a =
[[-0.42  8.31 -0.27  0.67  3.02]
 [ 1.06  3.74 -0.51  4.61 -3.66]
 [-0.95 -3.07  0.89  8.08  3.80]
 [-0.05 -5.20 -0.82  4.81 -4.43]
 [ 0.50  6.18 -0.49 -1.03 -4.51]
 [-0.65 -0.26  1.09 -2.16 -7.99]
 [ 0.01  3.09 -0.03 -1.36 -1.74]]
Rows and columns are counted from 0.
(0, 0) -> -0.42
(2, 1) -> -3.07
(3, 4) -> -4.43
(6, 3) -> -1.36
(5, 2) -> 1.09
(4, 4) -> -4.51
(2, 0) -> -0.95
(5, 4) -> -7.99
(4, 1) -> 6.18
(1, 0) -> 1.06
(1, 1) -> 3.74
(6, 0) -> 0.01
(4, 3) -> -1.03
(2, 4) -> 3.80
(1, 3) -> 4.61
(6, 4) -> -1.74
(1, 4) -> -3.66
(5, 3) -> -2.16

grid =
[[-1.07  1.20  3.61  0.26 -1.26 -3.57  0.32  0.29 -2.76  1.52]
 [-0.19  2.69  1.57 -0.08 -0.16  2.43 -0.23  2.26 -0.99 -0.76]
 [ 4.43 -0.42 -5.83 -0.71  1.10  2.37 -2.94  1.03  1.46 -1.20]
 [-1.31  5.83  3.08  0.28 -0.08  6.53  0.39  4.57 -0.86 -2.40]
 [-2.16 -0.12  3.21 -1.05  1.19  6.14  2.30  1.40  0.90 -1.87]
 [ 0.67  3.52 -3.20  1.62 -0.22  1.27 -1.34  1.13  1.23 -1.29]
 [-1.00  2.43 -1.29  1.49 -0.16  1.22  0.10  0.27  1.29 -1.08]
 [-0.11  1.35 -2.73  1.88 -0.72 -3.11 -0.72 -1.22  0.96  0.34]
 [-1.14  0.18 -0.15 -0.18  1.15  5.75  1.30  0.73  2.20 -2.11]
 [-3.92 -0.35  5.84  0.59 -1.25 -4.07  2.58 -1.53 -2.09  1.87]]
Indices start at 0.
row 0 col 0: -1.07
row 8 col 1: 0.18
row 7 col 9: 0.34
row 3 col 8: -0.86
row 0 col 6: 0.32
row 1 col 2: 1.57
row 9 col 7: -1.53
row 6 col 2: -1.29
row 5 col 1: 3.52
row 3 col 5: 6.53
row 4 col 6: 2.30
row 9 col 0: -3.92
row 8 col 8: 2.20
row 7 col 4: -0.72
row 4 col 3: -1.05
row 1 col 7: 2.26
row 0 col 1: 1.20
row 9 col 6: 2.58
row 1 col 5: 2.43
row 6 col 9: -1.08
row 9 col 8: -2.09
row 3 col 2: 3.08
row 2 col 4: 1.10
row 1 col 9: -0.76
row 5 col 3: 1.62
row 9 col 4: -1.25
row 3 col 1: 5.83
row 2 col 6: -2.94
row 8 col 7: 0.73
row 0 col 8: -2.76
row 2 col 8: 1.46

m = [ 2.77  7.23 -2.63  8.59]
m[-4]	2.77
m[1]	7.23
m[-2]	-2.63

x =
array([[-0.90, -5.27, -3.99,  0.62, -2.13,  1.96,  2.08],
       [-1.60,  0.00, -0.03,  2.09, -8.71,  3.54, -4.14]])
Indices start at 0.
(0, 0) -> -0.90
(0, 1) -> -5.27
(1, 5) -> 3.54
(1, 4) -> -8.71
(0, 3) -> 0.62
(0, 5) -> 1.96
(0, 6) -> 2.08
(1, 3) -> 2.09
(0, 2) -> -3.99
(1, 2) -> -0.03

X = 2728	8749	8968	7517	7646	8389
X[0] = 2728
X[2] = 8968
X[5] = 8389

data =
[[-0.097 -0.052 -0.146 -0.047 -0.123 -0.151 -0.134 -0.081 -0.056 -0.083
  -0.147 -0.106 -0.065 -0.124]
 [-0.169 -0.070 -0.104 -0.093 -0.122 -0.091 -0.118 -0.044 -0.063 -0.084
  -0.082 -0.149 -0.068 -0.099]
 [-0.093  0.000 -0.047 -0.063 -0.248 -0.073 -0.096 -0.067 -0.139 -0.260
  -0.261 -0.108 -0.133 -0.036]
 [-0.028 -0.168 -0.105 -0.130 -0.033 -0.140  0.006 -0.023 -0.124 -0.077
  -0.042 -0.183 -0.120 -0.061]
 [-0.119 -0.104 -0.180 -0.083 -0.055 -0.105 -0.154 -0.113 -0.070 -0.065
  -0.026 -0.104 -0.077 -0.104]
 [-0.118 -0.294 -0.059 -0.211  0.187 -0.155 -0.060 -0.106 -0.152 -0.136
   0.117 -0.096 -0.107 -0.048]
 [-0.129 -0.052 -0.137 -0.066 -0.149 -0.094 -0.097 -0.026 -0.084 -0.109
  -0.150 -0.166 -0.106 -0.132]
 [-0.130 -0.044 -0.110 -0.093 -0.151 -0.051 -0.126 -0.094 -0.095 -0.095
  -0.123 -0.168 -0.102 -0.102]
 [-0.076 -0.193 -0.126 -0.170  0.024 -0.126 -0.117 -0.084 -0.095 -0.013
  -0.026 -0.137 -0.073 -0.102]
 [-0.180 -0.167 -0.159 -0.135 -0.050 -0.072 -0.179 -0.053 -0.079 -0.027
  -0.080 -0.092 -0.059 -0.118]]
data[0][0] = -0.097
data[:, 5] = [-0.151, -0.091, -0.073, -0.140, -0.105, -0.155, -0.094, -0.051, -0.126, -0.072]
data[0] = [-0.097, -0.052, -0.146, -0.047, -0.123, -0.151, -0.134, -0.081, -0.056, -0.083, -0.147, -0.106, -0.065, -0.124]
data[6][1] = -0.052
data[2][13] = -0.036
data[9][1] = -0.167
data[8][7] = -0.084
data[8][8] = -0.095
data[8][4] = 0.024
data[6][9] = -0.109
data[2] = [-0.093, 0.000, -0.047, -0.063, -0.248, -0.073, -0.096, -0.067, -0.139, -0.260, -0.261, -0.108, -0.133, -0.036]
data[2][9] = -0.260
data[9] = [-0.180, -0.167, -0.159, -0.135, -0.050, -0.072, -0.179, -0.053, -0.079, -0.027, -0.080, -0.092, -0.059, -0.118]
data[2][1] = 0.000
data[4][1] = -0.104
data[4][0] = -0.119
data[6][8] = -0.084
data[:, 2] = [-0.146, -0.104, -0.047, -0.105, -0.180, -0.059, -0.137, -0.110, -0.126, -0.159]
data[3][1] = -0.168
data[:, 11] = [-0.106, -0.149, -0.108, -0.183, -0.104, -0.096, -0.166, -0.168, -0.137, -0.092]
data[8][13] = -0.102
data[4] = [-0.119, -0.104, -0.180, -0.083, -0.055, -0.105, -0.154, -0.113, -0.070, -0.065, -0.026, -0.104, -0.077, -0.104]
data[5][2] = -0.059
data[4][3] = -0.083
data[2][8] = -0.139
data[0][11] = -0.106
data[9][4] = -0.050
data[1][10] = -0.082
data[8][12] = -0.073
data[5][4] = 0.187
data[:, 9] = [-0.083, -0.084, -0.260, -0.077, -0.065, -0.136, -0.109, -0.095, -0.013, -0.027]
data[7][11] = -0.168
data[5][9] = -0.136

A =
[ 4.86 -4.99 -0.15  0.41  1.24  3.01  6.89  0.21  2.52 -2.22  8.54  8.10
 -4.40  4.86 -2.37  6.93]
A[0] => 4.86
A[2] => -0.15
A[15] => 6.93
A[11] => 8.10
A[7] => 0.21
A[3] => 0.41
A[9] => -2.22
A[12] => -4.40
A[8] => 2.52
